Each row has a name. After each piece below comes the name of the row it's from, unless a question asks for something else. Each question is about the rows just above it. Places in a row count from 0.

[146 143  79 138 127 139] : Z508
[100 123  76 145  95 152] : Z544
[ 82 128  84  95 154 132] : Z145
[124 133 190 110 134  94] : Z616
[131 106 104  62 134 130] : Z319
[166 120  84  94 154 132] : Z87
[140 149  97 114 118  68] : Z111
Go on from [146 143  79] to the end of its row. => [138 127 139]
Number of entries in [124 133 190 110 134  94]: => 6
Number of entries in [100 123  76 145  95]: => 5
Z508 without one entry, shuffled: [138 143  79 146 127]. Gone: => [139]

[189 160 118  99 108 121]  Z537
[125  78 189 122  89 137]  Z508
[119 137 136 136 145 136]  Z370
[156 130 139 130 106 148]  Z609
[121  78 188 114  98 140]  Z234
[134 118 160 147  99 149]  Z544
[130 134 134 134 136 133]  Z616
[134 136 130 134 133 135]  Z184
[106 162  80 123 147 116]  Z145
[133 121 129 145 141 112]  Z87
Where in the named rows is [188]? => Z234, 2
Shuffled Z87 with one entry gone: [112 133 141 121 145], missing => [129]
How many entries does [134 118] have? => 2
Which entry of Z544 is missing from [118 147 134  99 149]? => [160]
Which row holds these entries in another order? [135 134 136 130 134 133] => Z184
Which entry of Z145 is missing from [116 106 123 162 147]? => [80]
Put [130 148 156 130 139 106] back in order: which row is it? => Z609

[115  83 144 170 135  87 118 133 105 131 111 127 152 134 168 111 145 121
 114 152 174 101 126 124 122 125 138 137 160 150 129 158 137 102 136 103
 133 127 130 127 128 129 127 128 121 128 127 128 126 129 129 128 125 126
 126 128 129 128 128 130 128 128 128] -> Z111
[128 128 126 128 127 128 129 127 132 128 133 129 125 128 129 120 126 128
 128 126 129 128 128 128 128 129 128 126 129 127 130 129 128 127 128 126
 126 128 130 127 128 129 129 128 123 130 126 128 126 128 129 127 129 129
 128 127 129 128 128 131 128 129 128] -> Z184
[127 128 127 129 129 126 133 129 128 128 126 130 129 129 129 129 126 132
 127 129 130 126 127 126 127 120 128 129 128 125 128 128 129 131 128 128
 128 127 128 128 128 127 126 126 128 128 127 127 129 129 128 128 127 128
 129 123 128 128 126 128 123 129 128] -> Z370
Which row holds these entries in another order? [128 129 126 123 129 128 130 130 128 129 128 129 127 128 128 120 128 129
 126 129 125 128 126 128 129 128 128 126 128 129 128 128 128 129 130 127
 129 127 127 129 128 128 128 126 132 126 127 128 133 128 127 128 131 128
 127 128 128 129 126 126 129 128 129] => Z184
Z111 without one entry, shuffled: [124 122 137 127 129 137 111 129 135 128 128 128 125 103 160 128 128 144
 127 126 114 128 127 126  83 105 121 128 131 115 134 101 138 145 126 152
 136 128 102 129 118  87 168 133 126 133 111 130 129 152 150 130 127 125
 128 128 127 174 128 158 129 121]. Gone: => [170]
Z184 without one entry, shuffled: [129 131 128 129 129 127 133 126 128 127 128 129 129 126 130 128 128 128
 128 126 128 129 127 128 127 127 127 128 128 129 127 128 126 130 128 128
 128 126 128 128 129 129 129 128 125 128 128 126 126 120 129 130 126 128
 129 129 128 128 132 128 128 129]. Gone: => [123]
find: [127 128 127 129 129 126 133 129 128 128 126 130 129 129 129 129 126 132
 127 129 130 126 127 126 127 120 128 129 128 125 128 128 129 131 128 128
 128 127 128 128 128 127 126 126 128 128 127 127 129 129 128 128 127 128
 129 123 128 128 126 128 123 129 128] => Z370
The rest of the row after [127 130 127 128]: => [129 127 128 121 128 127 128 126 129 129 128 125 126 126 128 129 128 128
 130 128 128 128]

[ 98 155 145  70] = Z234
[128 148 105 103] = Z508
[ 98 155 145 132] = Z544
[ 98 155 145 141] = Z87
[ 68  72 129  80] = Z609
[100 121 128 151] = Z537
[128 151 121  99] = Z145
Z508 without one entry, shuffled: [148 105 128]. Gone: => [103]
Count the entries of [98]: => 1
Which row holds these entries in another order? [ 99 121 151 128] => Z145
How many entries does [ 68  72 129] have? => 3
[ 98 141 145 155] is which row reordered? => Z87
How many entries does [128 148 105 103] have? => 4

[169 103  93 145 136 163 152  96 137 123 119 109 135 126]  Z609
[ 79 145 158 143 163 163 146 110 109 117 115 122 116 132]  Z616
[ 94 142 155 140 122 187 120  73 131 124 107  88 125 130]  Z544
[153 118 118 130 127 182 129  86 140 110 115 120 114 140]  Z234
[ 85  97 163 136 155 171 138 113 124 126 126 124 132 139]  Z508
[140 189  84 147 134 131  93 116 113 123 149 161 153 125]  Z111
[ 79 145 158 143 118 149 146 110 109 117 115 122 116 132]  Z145
[115  87 173 116 146 116 157 147 138 128 126 138 114 136]  Z87
[100 106 162 113 128  89 124 144 144 130 122 113 141 116]  Z370
[189 122  84 131 140 125 116 147 134  93 153 113 149 161]  Z537
[139  62 158  99 128 113 181 144 135 123 126 129 126 120]  Z184
After [125 116 147], its row goes on with => [134  93 153 113 149 161]
Which entry of Z145 is missing from [143 109 149 115  79 116 146 132 110 118 158 145 122]? => [117]
Shuffled Z370 with one entry gone: [113 122 144 106 116 100 130 141 113 162  89 128 144], missing => [124]
find: [ 79 145 158 143 118 149 146 110 109 117 115 122 116 132] => Z145
Number of entries in [ 94 142 155 140 122 187 120  73 131 124]: => 10
Which row holds these entries in another order? [125 153 161 149 123 113 116  93 131 134 147  84 189 140] => Z111

[155 116 112 126 141] : Z87
[140 175 150 142 160] : Z184
[154 113 112 139 152] : Z616
[135 148 130 115 146] : Z145
Which entry of Z616 is missing from [113 152 154 139]? => [112]
How many entries does [140 175 150 142] have? => 4
After [155 116 112], its row goes on with => [126 141]
Shuffled Z616 with one entry gone: [154 152 139 113], missing => [112]

[135 115 124  99  98 140 104 159  98 103 119  94] = Z111
[122 116 127 102 108 122 107 168 104 111 114  93] = Z508
[122 116 127 121 108 132 107 168 104 111 112  97] = Z616
[132 103 126 127  86 133  89  96  86  91 123 126] = Z145
[117 117 138  95 110 132 123 161 113 115 103  81] = Z87
Count the entries of [122 116 127 102 108 122]: => 6
Number of entries in [132 103 126 127  86 133  89  96  86]: => 9
Z616 without one entry, shuffled: [112  97 132 116 168 107 111 104 108 127 121]. Gone: => [122]
Where in the named rows is [161]? => Z87, 7

[116 107 173 178 109 167 126 123 130 129 116  72 129 136 120 149 151 153
 120 123 108 170] : Z184
[110 119 102 120 109  96 137 118 185 169 105 105 141 102 109 149 128 120
 135 111 183 110] : Z234
[128 135 133 155 106 116 143 111 185 162  90 138 103 114 109 155 154 124
 144 160 122 110] : Z145
[122 123 146  91 145 126 108 134 163  90 124  77 145 128 146 134 106 160
 127 115 149 140] : Z370
[128 139 155 178  96  96 123 116 152 156 105 127  82 108 105 124 151 131
 142 148  88 146] : Z537
[138 151 168 126 119 162 106 149 113 116 101 149 120 133 146 109 143 153
 137 168 176 104] : Z319
[178 123 105 152  82 116 128 155 148 131 146 108 142 124  88 139 151  95
  96 105 127 156] : Z609
[110 119 102 120 109  96 137 118 185 169 105 105 141 102 147 109 143 153
 135 111 108 152] : Z544
find: [128 135 133 155 106 116 143 111 185 162  90 138 103 114 109 155 154 124
 144 160 122 110] => Z145
Number of entries in [122 123 146  91 145 126 108 134 163  90 124  77 145 128 146 134 106 160]: => 18
The row with [116 107 173 178 109 167 126 123 130 129 116  72 129 136 120 149 151 153
 120 123 108 170] is => Z184
Put [146  88 148 142 131 151 124 105 108  82 127 105 156 152 116 123  96  96
 178 155 139 128] back in order: which row is it? => Z537
Which entry of Z609 is missing from [ 88 142 151 105 124 139 155 152 127 116 105 131  82 128 108 146 156  96
 148 123  95]? => [178]
After [146 109 143 153], its row goes on with => [137 168 176 104]
find: [122 123 146  91 145 126 108 134 163  90 124  77 145 128 146 134 106 160
 127 115 149 140] => Z370

